Below is a small trained network, with its code and all its weights. Each question gives an input and a target symbol and asks what happens when units are switched off, that is, made to give their printed mean instead of their output.

import numpy as np


def w(rows, s, z=0):
    codes = np.array(rows[::2]) - 128.0
    scale = np.full(codes.shape[1], s)
    scale[-1] = z or s
    return codes * scale


def softmax(a):
    e = np.exp(a - a.max(-1, keepdims=True))
    return e / e.sum(-1, keepdims=True)


def log_softmax(a):
    a = a - a.max(-1, keepdims=True)
    return a - np.log(np.exp(a).sum(-1, keepdims=True))


def net(x, mask):
    ids = ['ΔΨαγζημξσφ'.index(c) for c in x.split()]
    T = len(ids)
    res = E[ids] + P[:T]
    u = 0
    for l in range(3):
        r = res
        for j in range(2):
            rows = slice(2 * j, 2 * j + 2)
            q, k, v = (r @ M[l][rows].T for M in (Q, K, V))
            z = softmax(np.where(np.tri(T) > 0, q @ k.T / 2**0.5, -1e9)) @ v
            o = O[l][rows]
            res = res + np.where(mask[u + j], z, o[:, -1]) @ o[:, :-1]
        u += 2
    return log_softmax(res[-1] @ U[:, :-1].T + U[:, -1])


Q, K, V, O = {}, {}, {}, {}
E = w([
[169,185,188,46,171,84,45,181,187,71,152,150],'Δ',
[159,247,162,165,192,136,134,31,118,124,191,186],'Ψ',
[114,158,150,162,192,171,53,102,102,138,218,136],'α',
[66,174,122,238,165,177,93,56,139,85,214,168],'γ',
[57,45,127,114,69,143,104,170,88,106,85,147],'ζ',
[79,186,16,59,77,92,118,139,170,198,78,165],'η',
[95,73,151,133,141,52,157,161,106,90,18,162],'μ',
[47,99,133,54,100,100,126,214,163,163,117,54],'ξ',
[186,145,141,79,99,158,161,203,135,151,166,120],'σ',
[110,135,73,169,28,154,164,58,156,185,202,151],'φ',
],0.015)
P = w([
[139,6,122,163,152,124,167,144,154,140,169,82],'0',
[72,175,72,106,167,193,153,101,87,76,114,184],'1',
[90,163,109,134,186,197,168,143,121,82,115,160],'2',
[68,168,95,147,174,164,148,169,149,98,120,159],'3',
[102,116,165,132,122,87,134,25,80,140,94,117],'4',
[103,96,148,144,139,86,116,89,132,126,105,106],'5',
[81,119,158,146,106,126,149,92,60,122,94,163],'6',
[154,137,176,173,103,88,179,129,143,172,196,107],'7',
[152,122,144,120,120,111,119,159,135,111,135,141],'8',
[93,104,125,143,137,94,132,48,80,127,84,172],'9',
[96,102,124,160,203,106,174,213,127,124,98,184],'10',
[108,138,105,123,113,99,120,127,122,138,138,161],'11',
],0.013)
Q[0] = w([
[142,34,161,155,177,57,167,49,147,219,119,96],'L0H1',
[102,59,43,187,120,96,118,182,172,136,125,106],'L0H1',
[228,168,140,152,71,136,3,41,127,43,138,28],'L0H2',
[126,155,141,90,70,61,93,85,34,154,68,60],'L0H2',
],0.0066)
K[0] = w([
[101,152,176,71,124,212,173,114,52,142,148,131],'L0H1',
[253,147,228,113,97,152,160,137,150,149,103,103],'L0H1',
[104,92,61,62,182,188,154,95,118,86,84,131],'L0H2',
[110,164,87,76,85,191,121,132,48,21,130,209],'L0H2',
],0.0061)
V[0] = w([
[128,139,138,119,89,224,143,129,67,116,107,160],'L0H1',
[3,77,90,134,173,164,17,122,76,165,105,197],'L0H1',
[88,187,152,204,172,106,175,32,133,148,83,135],'L0H2',
[149,133,140,153,190,138,145,152,79,202,111,74],'L0H2',
],0.0079)
O[0] = w([
[117,157,68,86,61,243,70,170,76,169,88,242,121],'L0H1',
[52,56,101,127,156,88,69,192,161,90,122,93,255],'L0H1',
[131,169,100,86,53,146,132,157,198,38,172,138,140],'L0H2',
[104,17,223,47,65,126,70,9,186,220,74,177,109],'L0H2',
],0.011,0.0069)
Q[1] = w([
[180,161,142,122,39,142,171,101,104,96,46,39],'L1H1',
[127,224,196,153,164,101,3,100,121,110,160,138],'L1H1',
[100,107,128,112,183,159,119,138,179,143,145,175],'L1H2',
[129,157,172,146,166,84,2,121,132,115,195,180],'L1H2',
],0.0072)
K[1] = w([
[75,226,131,104,176,122,150,90,138,120,119,105],'L1H1',
[155,81,158,176,226,166,25,60,116,65,141,148],'L1H1',
[133,99,205,197,136,120,60,150,255,141,156,105],'L1H2',
[187,188,161,82,206,169,148,86,156,188,150,81],'L1H2',
],0.0072)
V[1] = w([
[178,151,53,161,138,100,134,183,42,77,121,253],'L1H1',
[125,121,221,143,114,148,108,124,102,32,200,159],'L1H1',
[138,81,197,190,139,55,159,133,120,130,128,186],'L1H2',
[184,83,237,169,141,149,141,104,179,178,190,132],'L1H2',
],0.0061)
O[1] = w([
[144,149,112,8,114,179,123,169,134,112,114,96,2],'L1H1',
[66,198,110,219,86,137,116,125,165,142,75,79,63],'L1H1',
[168,210,136,104,115,112,170,115,105,99,80,47,232],'L1H2',
[34,99,139,131,105,77,157,105,146,137,150,115,133],'L1H2',
],0.014,0.0048)
Q[2] = w([
[120,141,196,73,27,145,72,76,96,193,72,139],'L2H1',
[90,204,215,115,180,150,64,100,160,80,160,157],'L2H1',
[200,85,103,128,94,164,63,160,161,171,97,117],'L2H2',
[94,197,148,134,254,235,79,136,192,122,126,131],'L2H2',
],0.0054)
K[2] = w([
[16,211,153,84,250,152,149,78,101,135,120,173],'L2H1',
[16,113,137,195,218,2,236,43,123,129,195,5],'L2H1',
[146,129,124,116,105,107,64,150,40,139,131,184],'L2H2',
[166,51,56,206,96,82,196,140,159,179,160,106],'L2H2',
],0.0051)
V[2] = w([
[117,98,43,149,86,197,96,207,80,182,194,204],'L2H1',
[107,238,137,140,117,168,96,162,147,46,127,172],'L2H1',
[55,202,149,183,188,185,171,138,208,86,147,179],'L2H2',
[80,140,156,38,254,108,56,134,130,56,102,125],'L2H2',
],0.0057)
O[2] = w([
[45,123,143,124,145,112,141,162,54,166,135,102,23],'L2H1',
[131,100,157,195,139,136,141,74,158,53,105,128,4],'L2H1',
[199,144,248,114,168,137,113,83,74,95,95,124,142],'L2H2',
[74,140,70,146,175,147,30,50,204,162,114,143,155],'L2H2',
],0.011,0.013)
U = w([
[98,121,149,195,100,48,102,140,127,160,137,214,41],'Δ',
[157,130,154,96,38,168,81,101,98,248,67,154,223],'Ψ',
[71,113,148,80,128,128,163,103,156,53,199,145,87],'α',
[115,103,74,125,102,156,177,84,184,117,105,72,246],'γ',
[125,77,137,132,63,158,136,148,209,119,164,239,31],'ζ',
[68,172,99,195,91,139,140,180,151,195,47,72,196],'η',
[104,87,115,102,209,110,128,126,138,89,254,198,26],'μ',
[94,143,106,133,94,110,171,167,100,93,165,139,43],'ξ',
[138,164,120,161,212,163,142,91,95,141,147,80,196],'σ',
[22,88,178,53,92,137,136,64,181,139,142,156,251],'φ',
],0.0047,0.0018)

Each question gives the input, a string of symbols that net reads in full, and the target symbol t.
The units are the heads (2 rows each of Q, K, V and O). Each row of codes is followed by its name. A weight is (code - 128) times the scale printed after its matrix; where a second scale follows, it is the last column's (O and U).
mask holds one flag per head, layer by layer. A switched-off head (its flag False) gives its mean, the last column of its rows in O, instead of its output. The means were averaged over made-up inputs and are rounded, as every weight is.
A unit's drop is (log p(t) with every unit on - log p(t) with that unit switched off) / (log p(t) with every unit on - log p(t) with every unit switched off).
The circuit of an input: a set's keep is (log p(t) with only the set's units on - log p(t) with every unit switched off) / (log p(t) with every unit on - log p(t) with every unit switched off). Starting from all 6 units, units are removed one at a time, each time the one whose removal leaves the highest keep (on an exact tie, the one counted first), for as long as the keep stays at least 0.8.
units of the circuit, in order: the units of the circuit, biggest drop first
most important unit: the unit with the biggest drop
which heads matter: for each layer, one digit per head in row order, 1 if its drop is at least 0.15 and else 0, layers parted by /
input α γ α φ, target φ: units of the circuit, in order -> [L0H2 L1H2]
input η ζ ζ, target μ: which heads matter -> 00 / 10 / 00
input μ σ α σ ζ α γ σ α γ, target ζ: units of the circuit, in order -> [L0H1 L2H1 L1H2]
input Ψ γ ζ, target ζ: which heads matter -> 11 / 01 / 10
input ξ α α α, target Ψ: most important unit -> L2H1
input Ψ η Ψ Ψ α φ α α γ, target α: which heads matter -> 11 / 11 / 11
input σ α φ γ ξ Ψ φ ζ Ψ, target φ: which heads matter -> 11 / 01 / 00
input Δ μ ζ γ, target γ: which heads matter -> 10 / 01 / 10
input α σ η η η α Δ ζ γ, target Δ: which heads matter -> 01 / 10 / 00
input ξ Δ η, target Δ: which heads matter -> 01 / 10 / 00
input φ σ Δ, target ξ: units of the circuit, in order -> [L2H2 L0H1]
input η η μ γ ζ, target μ: units of the circuit, in order -> [L1H1 L1H2 L0H2]
input Δ φ Δ ξ, target σ: units of the circuit, in order -> [L0H1 L0H2]
input α φ Ψ, target Δ: units of the circuit, in order -> [L1H1 L0H2]
input μ ζ η σ, target γ: most important unit -> L1H2
input ζ ζ η, target η: units of the circuit, in order -> [L2H2 L2H1 L0H2]
input Δ Δ α η γ ζ α α ζ Ψ, target γ: units of the circuit, in order -> [L2H1 L0H1 L1H2 L1H1]
input η η ξ, target μ: units of the circuit, in order -> [L1H1 L1H2]
input σ Ψ α α ζ φ ζ γ Ψ η η α, target φ: units of the circuit, in order -> [L1H2 L0H1 L0H2]
input γ φ η, target α: most important unit -> L1H1
input Δ η Ψ η Δ η η μ α, target γ: which heads matter -> 11 / 01 / 10
